Here is a tiny trained network, its code and every weight. The questions are about switching its units off for an input and a target symbol, where a switched-off unit gives its printed mean instead of its output.

import numpy as np


def w(rows, s, z=0):
    codes = np.array(rows[::2]) - 128.0
    scale = np.full(codes.shape[1], s)
    scale[-1] = z or s
    return codes * scale


def norm(h):
    return h / np.sqrt((h * h).mean(-1, keepdims=True) + 1e-5)


def f(y):
    return np.maximum(y, 0)


def softmax(a):
    e = np.exp(a - a.max(-1, keepdims=True))
    return e / e.sum(-1, keepdims=True)


def log_softmax(a):
    a = a - a.max(-1, keepdims=True)
    return a - np.log(np.exp(a).sum(-1, keepdims=True))


def net(x, mask):
    ids = ['αγζθλμπφψω'.index(c) for c in x.split()]
    T = len(ids)
    res = E[ids] + P[:T]
    r = norm(res)
    for j in range(3):
        rows = slice(2 * j, 2 * j + 2)
        q, k, v = (r @ M[0][rows].T for M in (Q, K, V))
        z = softmax(np.where(np.tri(T) > 0, q @ k.T / 2**0.5, -1e9)) @ v
        o = O[0][rows]
        res = res + np.where(mask[j], z, o[:, -1]) @ o[:, :-1]
    y = f(norm(res) @ A[0][:, :-1].T + A[0][:, -1])
    res = res + np.where(mask[3:15], y, B[0][:, -1]) @ B[0][:, :-1]
    return log_softmax(norm(res)[-1] @ U[:, :-1].T + U[:, -1])


Q, K, V, O, A, B = {}, {}, {}, {}, {}, {}
E = w([
[14,106,107,152,180,114,121,149,143,150,80,139],'α',
[97,33,130,186,111,147,63,254,107,129,100,129],'γ',
[125,110,131,86,186,43,118,30,166,135,104,141],'ζ',
[124,154,81,184,113,138,119,92,167,101,183,212],'θ',
[178,88,163,198,131,85,161,231,105,84,149,145],'λ',
[133,181,92,93,181,109,107,103,210,106,161,124],'μ',
[167,129,155,109,195,75,148,142,140,112,199,161],'π',
[79,93,102,73,152,128,126,82,163,175,117,195],'φ',
[119,113,125,205,143,79,168,41,123,128,111,184],'ψ',
[142,122,100,164,135,96,106,92,190,117,65,114],'ω',
],0.015)
P = w([
[116,126,148,115,50,136,102,72,106,148,193,63],'0',
[123,74,103,125,167,123,134,123,119,86,58,163],'1',
[152,132,69,171,112,7,130,184,189,189,96,118],'2',
[102,101,95,113,192,142,122,124,115,80,77,159],'3',
[139,184,97,192,134,38,135,211,169,210,76,130],'4',
[70,117,87,80,209,148,122,86,123,93,71,160],'5',
],0.014)
Q[0] = w([
[255,178,179,159,72,95,111,139,112,92,170,86],'h0',
[51,92,91,178,88,143,80,181,75,178,134,69],'h0',
[114,115,163,128,168,183,37,168,151,57,136,185],'h1',
[101,164,222,165,73,156,146,143,123,139,143,70],'h1',
[139,70,49,145,179,142,137,128,54,52,109,248],'h2',
[169,159,44,105,72,125,96,102,123,190,87,171],'h2',
],0.0096)
K[0] = w([
[246,129,167,134,119,118,147,184,132,85,150,133],'h0',
[85,76,131,165,86,163,144,210,135,134,79,104],'h0',
[132,109,139,119,91,230,135,119,113,131,169,105],'h1',
[123,114,97,125,138,127,124,154,141,103,100,148],'h1',
[101,76,129,150,37,131,116,79,64,140,201,138],'h2',
[164,159,98,109,136,158,125,92,166,146,78,144],'h2',
],0.013)
V[0] = w([
[77,162,127,143,128,88,140,207,157,169,147,139],'h0',
[114,71,149,169,114,108,138,147,123,168,155,166],'h0',
[110,102,191,183,206,101,141,66,91,99,124,108],'h1',
[160,229,178,121,111,106,175,123,148,125,138,71],'h1',
[102,143,131,3,164,110,2,91,128,175,119,101],'h2',
[123,173,98,188,79,115,81,133,206,153,99,109],'h2',
],0.009)
O[0] = w([
[218,123,165,106,95,123,134,36,123,131,162,150,151],'h0',
[101,175,91,28,189,109,139,40,165,148,149,121,175],'h0',
[65,102,90,33,1,153,51,178,193,172,139,140,163],'h1',
[183,94,180,146,102,223,144,123,215,102,90,130,116],'h1',
[99,181,128,129,64,95,72,140,4,84,81,161,254],'h2',
[96,200,164,5,117,122,222,118,183,67,150,61,245],'h2',
],0.0092,0.0058)
A[0] = w([
[87,141,106,101,82,62,114,128,83,121,129,138,220],'n0',
[140,89,124,130,219,209,191,143,181,131,126,138,40],'n1',
[176,111,149,120,35,92,161,70,98,178,142,139,193],'n2',
[112,108,81,177,194,86,136,174,143,177,164,133,61],'n3',
[97,155,160,162,160,139,99,117,57,94,113,147,65],'n4',
[128,145,113,133,67,113,105,24,145,135,133,90,169],'n5',
[145,155,73,93,178,77,165,114,127,154,148,81,153],'n6',
[143,75,104,227,172,147,106,164,133,160,72,173,4],'n7',
[122,115,98,66,138,77,110,137,152,59,139,98,170],'n8',
[120,154,154,72,55,92,85,56,102,137,241,95,123],'n9',
[103,119,87,59,163,137,86,100,110,136,77,167,116],'n10',
[124,211,193,143,9,144,98,40,181,223,171,61,191],'n11',
],0.011,0.0026)
B[0] = w([
[152,154,132,101,157,191,149,130,182,164,130,57,252],'n0',
[159,113,79,132,82,100,138,122,85,100,110,78,169],'n1',
[117,123,203,105,117,167,181,67,121,159,253,81,169],'n2',
[93,224,135,150,128,131,73,193,169,127,85,120,161],'n3',
[179,83,141,95,128,85,122,100,198,160,144,123,178],'n4',
[147,59,141,106,124,162,133,135,70,192,200,131,183],'n5',
[123,145,179,175,83,178,77,159,118,150,109,113,218],'n6',
[112,150,126,84,160,208,140,100,94,151,167,173,147],'n7',
[93,80,138,157,147,131,143,112,83,162,171,191,230],'n8',
[207,99,142,101,94,165,158,68,133,197,177,70,203],'n9',
[158,146,146,196,102,95,140,137,118,106,134,127,219],'n10',
[171,144,172,124,135,120,100,124,90,196,139,66,198],'n11',
],0.012,0.013)
U = w([
[164,92,167,80,127,154,144,62,152,161,202,77,124],'α',
[125,181,171,242,147,127,133,201,167,175,110,132,45],'γ',
[138,211,89,77,17,119,76,200,103,124,36,130,67],'ζ',
[119,117,95,230,89,124,172,117,2,45,134,107,100],'θ',
[173,93,22,118,218,187,182,131,190,108,79,97,125],'λ',
[202,101,200,100,131,139,136,88,200,30,64,151,96],'μ',
[135,104,113,136,179,213,93,100,66,126,116,243,65],'π',
[185,162,38,75,211,48,85,89,34,113,87,128,128],'φ',
[72,49,67,137,70,31,116,128,163,110,178,182,250],'ψ',
[21,159,126,41,165,160,203,122,89,52,141,140,144],'ω',
],0.0075,0.0021)

Each question gives the input, a string of symbols that net reads in full, and the target symbol t.
The units are the heads (2 rows each of Q, K, V and O) and the neurons (one row each of A and B). Each row of codes is followed by its name. A weight is (code - 128) times the scale printed after its matrix; where a second scale follows, it is the last column's (O, A, B and U).
mask holds one flag per unit, heads first, then neurons. A switched-off unit (its flag False) gives its mean, the last column of its rows in O or B, instead of its output. The means were averaged over made-up inputs and are rounded, as every weight is.
A unit's drop is (log p(t) with every unit on - log p(t) with that unit switched off) / (log p(t) with every unit on - log p(t) with every unit switched off).
The circuit of an input: a set's keep is (log p(t) with only the set's units on - log p(t) with every unit switched off) / (log p(t) with every unit on - log p(t) with every unit switched off). Starting from the 12 units with the biggest drops (on a tie, the unit counted first), units are removed one at a time, each time the one whose removal leaves the highest keep (on an exact tie, the one counted first), for as long as the keep stays at least 0.8.
units of the circuit, in order: the units of the circuit, biggest drop first
most important unit: the unit with the biggest drop
k most important neurons: the k neurons with the biggest drops, biggest first
heads that matter: for each layer, one digit per head in row order, 1 if its drop is at least 0.15 and else 0, layers parted by /
drop when u is switched off: that unit's drop, to one decimal
input λ α α ζ, target λ: most important neuron -> (n1)
input λ α μ α λ γ, target λ: heads that matter -> 001
input π μ ψ μ μ λ, target π: units of the circuit, in order -> (h2, n7)
input φ π ω φ λ ω, target φ: heads that matter -> 001
input ζ ω ψ μ, target ζ: units of the circuit, in order -> (h2, h1)
input λ π ζ φ, target λ: heads that matter -> 001
input ω π ψ ζ, target ω: units of the circuit, in order -> (h2, h0, n9)
input μ ω α α ψ ω, target μ: heads that matter -> 011
input γ μ γ φ, target γ: heads that matter -> 010
input φ γ α π α γ, target φ: units of the circuit, in order -> (h2, h1, n6, n4)
input ω ζ λ ψ, target ω: heads that matter -> 101
input φ π ζ ψ, target φ: heads that matter -> 001
input π ζ ζ ω π ψ, target π: units of the circuit, in order -> (h2, n7)
input ψ ω ζ ψ, target ψ: most important unit -> h1
input θ α ζ π φ φ, target θ: heads that matter -> 000
input ζ π π, target γ: units of the circuit, in order -> (h2, n3)
input ω λ α γ ψ α, target ω: units of the circuit, in order -> (h2, n9)
input μ ω φ φ μ, target γ: heads that matter -> 110
input ζ λ θ γ φ θ, target ζ: heads that matter -> 101
input α γ α, target γ: 3 most important neurons -> (n6, n3, n2)
input ψ φ φ, target γ: most important unit -> h0
input ψ π ψ π, target ψ: heads that matter -> 011
input π α α α α ζ, target π: heads that matter -> 001
input ψ ψ θ λ, target ψ: heads that matter -> 011
input λ θ ψ α, target λ: drop when h2 is switched off -> 1.1
